Below are the code and all the weights of a small trained network. Each question names an input and a target symbol and asks about switching units off, where a switched-off unit gives its printed mean instead of its output.

import numpy as np


def w(rows, s, z=0):
    codes = np.array(rows[::2]) - 128.0
    scale = np.full(codes.shape[1], s)
    scale[-1] = z or s
    return codes * scale


def f(y):
    return np.maximum(y, 0)


def softmax(a):
    e = np.exp(a - a.max(-1, keepdims=True))
    return e / e.sum(-1, keepdims=True)


def log_softmax(a):
    a = a - a.max(-1, keepdims=True)
    return a - np.log(np.exp(a).sum(-1, keepdims=True))


def net(x, mask):
    ids = ['αγεζηθλμξφψω'.index(c) for c in x.split()]
    T = len(ids)
    res = E[ids] + P[:T]
    u = 0
    for l in range(3):
        r = res
        for j in range(2):
            rows = slice(3 * j, 3 * j + 3)
            q, k, v = (r @ M[l][rows].T for M in (Q, K, V))
            z = softmax(np.where(np.tri(T) > 0, q @ k.T / 3**0.5, -1e9)) @ v
            o = O[l][rows]
            res = res + np.where(mask[u + j], z, o[:, -1]) @ o[:, :-1]
        u += 2
        y = f(res @ A[l][:, :-1].T + A[l][:, -1])
        res = res + np.where(mask[u : u + 4], y, B[l][:, -1]) @ B[l][:, :-1]
        u += 4
    return log_softmax(res[-1] @ U[:, :-1].T + U[:, -1])


Q, K, V, O, A, B = {}, {}, {}, {}, {}, {}
E = w([
[187,108,61,157],'α',
[155,90,182,160],'γ',
[115,114,91,86],'ε',
[41,90,146,133],'ζ',
[77,81,179,179],'η',
[131,155,118,39],'θ',
[127,93,144,134],'λ',
[121,155,167,39],'μ',
[88,180,95,159],'ξ',
[155,94,88,86],'φ',
[249,71,166,170],'ψ',
[124,98,139,128],'ω',
],0.014)
P = w([
[117,187,133,182],'0',
[92,2,79,168],'1',
[120,187,161,140],'2',
[122,37,57,101],'3',
[122,182,170,129],'4',
[157,71,44,61],'5',
[125,178,175,126],'6',
[167,88,45,46],'7',
[128,177,173,122],'8',
[190,104,36,22],'9',
[130,176,177,124],'10',
],0.0099)
Q[0] = w([
[160,165,255,156],'L0H0',
[172,31,147,74],'L0H0',
[147,167,141,238],'L0H0',
[99,136,172,138],'L0H1',
[81,121,89,127],'L0H1',
[211,86,159,163],'L0H1',
],0.008)
K[0] = w([
[160,105,196,154],'L0H0',
[196,42,155,2],'L0H0',
[149,73,99,206],'L0H0',
[144,124,157,81],'L0H1',
[101,131,125,110],'L0H1',
[178,121,111,199],'L0H1',
],0.0091)
V[0] = w([
[181,108,102,2],'L0H0',
[161,127,73,169],'L0H0',
[102,150,113,136],'L0H0',
[153,70,192,64],'L0H1',
[144,168,114,68],'L0H1',
[151,177,29,89],'L0H1',
],0.006)
O[0] = w([
[138,4,201,253,255],'L0H0',
[244,158,146,97,228],'L0H0',
[102,102,132,64,111],'L0H0',
[199,204,14,164,43],'L0H1',
[119,167,93,64,53],'L0H1',
[98,111,137,43,176],'L0H1',
],0.004,0.00077)
A[0] = w([
[128,191,70,223,155],'L0N0',
[180,107,17,96,251],'L0N1',
[76,205,148,66,189],'L0N2',
[104,186,255,161,208],'L0N3',
],0.008,0.0024)
B[0] = w([
[69,63,255,172,180],'L0N0',
[88,51,176,115,254],'L0N1',
[111,198,98,64,210],'L0N2',
[105,181,243,172,211],'L0N3',
],0.0085,0.0051)
Q[1] = w([
[102,141,28,192],'L1H0',
[253,133,53,170],'L1H0',
[70,60,80,68],'L1H0',
[94,132,126,206],'L1H1',
[66,82,165,86],'L1H1',
[106,251,38,86],'L1H1',
],0.007)
K[1] = w([
[89,160,155,130],'L1H0',
[153,175,135,254],'L1H0',
[88,110,42,159],'L1H0',
[92,115,165,212],'L1H1',
[165,100,91,140],'L1H1',
[13,125,98,98],'L1H1',
],0.0096)
V[1] = w([
[40,183,23,138],'L1H0',
[37,69,85,173],'L1H0',
[192,56,147,126],'L1H0',
[110,90,147,126],'L1H1',
[253,41,153,150],'L1H1',
[36,81,96,59],'L1H1',
],0.0049)
O[1] = w([
[2,187,130,126,2],'L1H0',
[96,76,145,68,223],'L1H0',
[212,88,118,76,215],'L1H0',
[92,81,122,144,192],'L1H1',
[89,99,219,31,233],'L1H1',
[112,135,103,225,106],'L1H1',
],0.0048,0.0027)
A[1] = w([
[96,157,16,90,109],'L1N0',
[253,113,91,148,253],'L1N1',
[129,143,154,149,88],'L1N2',
[203,191,160,138,214],'L1N3',
],0.011,0.0035)
B[1] = w([
[49,160,16,148,152],'L1N0',
[38,138,43,105,246],'L1N1',
[143,164,128,180,171],'L1N2',
[254,139,58,142,255],'L1N3',
],0.0085,0.0053)
Q[2] = w([
[163,160,38,157],'L2H0',
[77,103,158,255],'L2H0',
[81,80,57,191],'L2H0',
[125,242,157,2],'L2H1',
[142,112,128,169],'L2H1',
[213,128,75,93],'L2H1',
],0.0071)
K[2] = w([
[71,87,233,40],'L2H0',
[91,234,192,143],'L2H0',
[69,131,175,191],'L2H0',
[192,254,148,138],'L2H1',
[104,118,134,132],'L2H1',
[108,152,148,42],'L2H1',
],0.0085)
V[2] = w([
[146,185,143,65],'L2H0',
[77,142,213,46],'L2H0',
[121,84,89,77],'L2H0',
[150,125,17,234],'L2H1',
[158,141,121,39],'L2H1',
[253,249,178,182],'L2H1',
],0.0059)
O[2] = w([
[108,201,115,83,78],'L2H0',
[130,109,117,2,57],'L2H0',
[136,42,51,118,175],'L2H0',
[141,23,77,152,146],'L2H1',
[65,245,84,93,126],'L2H1',
[62,143,85,239,4],'L2H1',
],0.0052,0.0025)
A[2] = w([
[204,48,213,94,80],'L2N0',
[59,39,208,161,177],'L2N1',
[147,254,55,177,3],'L2N2',
[191,116,19,64,147],'L2N3',
],0.007,0.0061)
B[2] = w([
[127,229,91,239,254],'L2N0',
[193,108,194,13,244],'L2N1',
[255,184,138,1,199],'L2N2',
[28,170,164,156,252],'L2N3',
],0.0073,0.0068)
U = w([
[245,49,184,37,183],'α',
[210,124,176,190,64],'γ',
[2,149,37,196,152],'ε',
[19,189,221,148,88],'ζ',
[102,162,251,164,56],'η',
[71,153,7,47,115],'θ',
[135,117,146,189,122],'λ',
[208,173,121,42,1],'μ',
[63,230,157,171,139],'ξ',
[107,71,79,77,217],'φ',
[206,88,9,198,162],'ψ',
[125,121,139,184,115],'ω',
],0.0076,0.0089)

Each question gives the input, a string of symbols that net reads in full, and the target symbol t.
The units are the heads (3 rows each of Q, K, V and O) and the neurons (one row each of A and B). Each row of codes is followed by its name. A weight is (code - 128) times the scale printed after its matrix; where a second scale follows, it is the last column's (O, A, B and U).
mask holds one flag per unit, layer by layer, with each layer's heads first. A switched-off unit (its flag False) gives its mean, the last column of its rows in O or B, instead of its output. The means were averaged over made-up inputs and are rounded, as every weight is.
A unit's drop is (log p(t) with every unit on - log p(t) with that unit switched off) / (log p(t) with every unit on - log p(t) with every unit switched off).
The circuit of an input: a set's keep is (log p(t) with only the set's units on - log p(t) with every unit switched off) / (log p(t) with every unit on - log p(t) with every unit switched off). Starting from the 12 units with the biggest drops (on a tie, the unit counted first), units are removed one at a time, each time the one whose removal leaves the highest keep (on an exact tie, the one counted first), for as long as the keep stays at least 0.8.
units of the circuit, in order: the units of the circuit, biggest drop first
most important unit: the unit with the biggest drop
k most important neurons: the k neurons with the biggest drops, biggest first
which heads matter: for each layer, one digit per head in row order, 1 if its drop is at least 0.15 and else 0, layers parted by /
drop of u: that unit's drop, to one decimal
input ε ξ ξ η ξ λ ξ μ γ μ μ, target μ: 2 most important neurons -> L2N2, L1N3
input ψ ξ μ ξ ψ ζ, target α: units of the circuit, in order -> L1N1, L2N1
input λ ξ α ξ μ ξ α ξ, target ε: units of the circuit, in order -> L1N0, L2N1
input ξ ψ ψ, target ψ: units of the circuit, in order -> L1N3, L1H0, L1N1
input ξ ξ ξ ξ, target ε: which heads matter -> 11 / 01 / 00
input ζ ψ λ ξ, target α: 3 most important neurons -> L2N1, L0N0, L2N3
input ζ γ ξ α, target α: 2 most important neurons -> L0N1, L2N1
input ξ ε ξ ξ μ, target μ: units of the circuit, in order -> L0N2, L1N3, L0N1, L0N0
input μ ξ ψ φ ζ α φ ζ ξ ψ, target φ: units of the circuit, in order -> L1N1
input ξ ξ ξ η, target α: which heads matter -> 00 / 00 / 01
input γ ζ θ α ψ ζ η ξ, target α: 4 most important neurons -> L0N1, L0N0, L1N1, L1N3
input θ ξ γ λ α θ γ η γ α, target φ: 2 most important neurons -> L1N1, L0N1
input γ ζ α, target α: which heads matter -> 00 / 00 / 00
input α ξ ψ α ζ μ θ ζ, target α: units of the circuit, in order -> L0H0, L2N1, L1N1
input ξ ψ ξ, target ψ: 4 most important neurons -> L0N1, L1N3, L0N2, L2N3
input φ λ ψ μ μ γ α ψ, target φ: 2 most important neurons -> L1N1, L0N1
input ξ ξ θ, target θ: units of the circuit, in order -> L0N2, L1N0, L0H0, L0N0
input ψ μ ξ γ ξ ψ ψ α ξ φ θ, target θ: 2 most important neurons -> L0N2, L0N1
input ξ ψ ε, target ε: most important unit -> L0H0
input γ θ λ α μ ψ φ γ α μ, target φ: most important neuron -> L0N0
input ψ α γ, target γ: 3 most important neurons -> L0N3, L1N3, L0N2
input φ μ α α λ α ξ γ ξ γ, target φ: drop of L0N1 -> -0.1
input ψ φ ψ ψ, target θ: drop of L2N3 -> 0.1
input ξ η α ε μ ε θ γ ζ μ, target φ: drop of L0N1 -> 0.3
input η μ μ ψ ε, target ε: drop of L1N3 -> 0.2
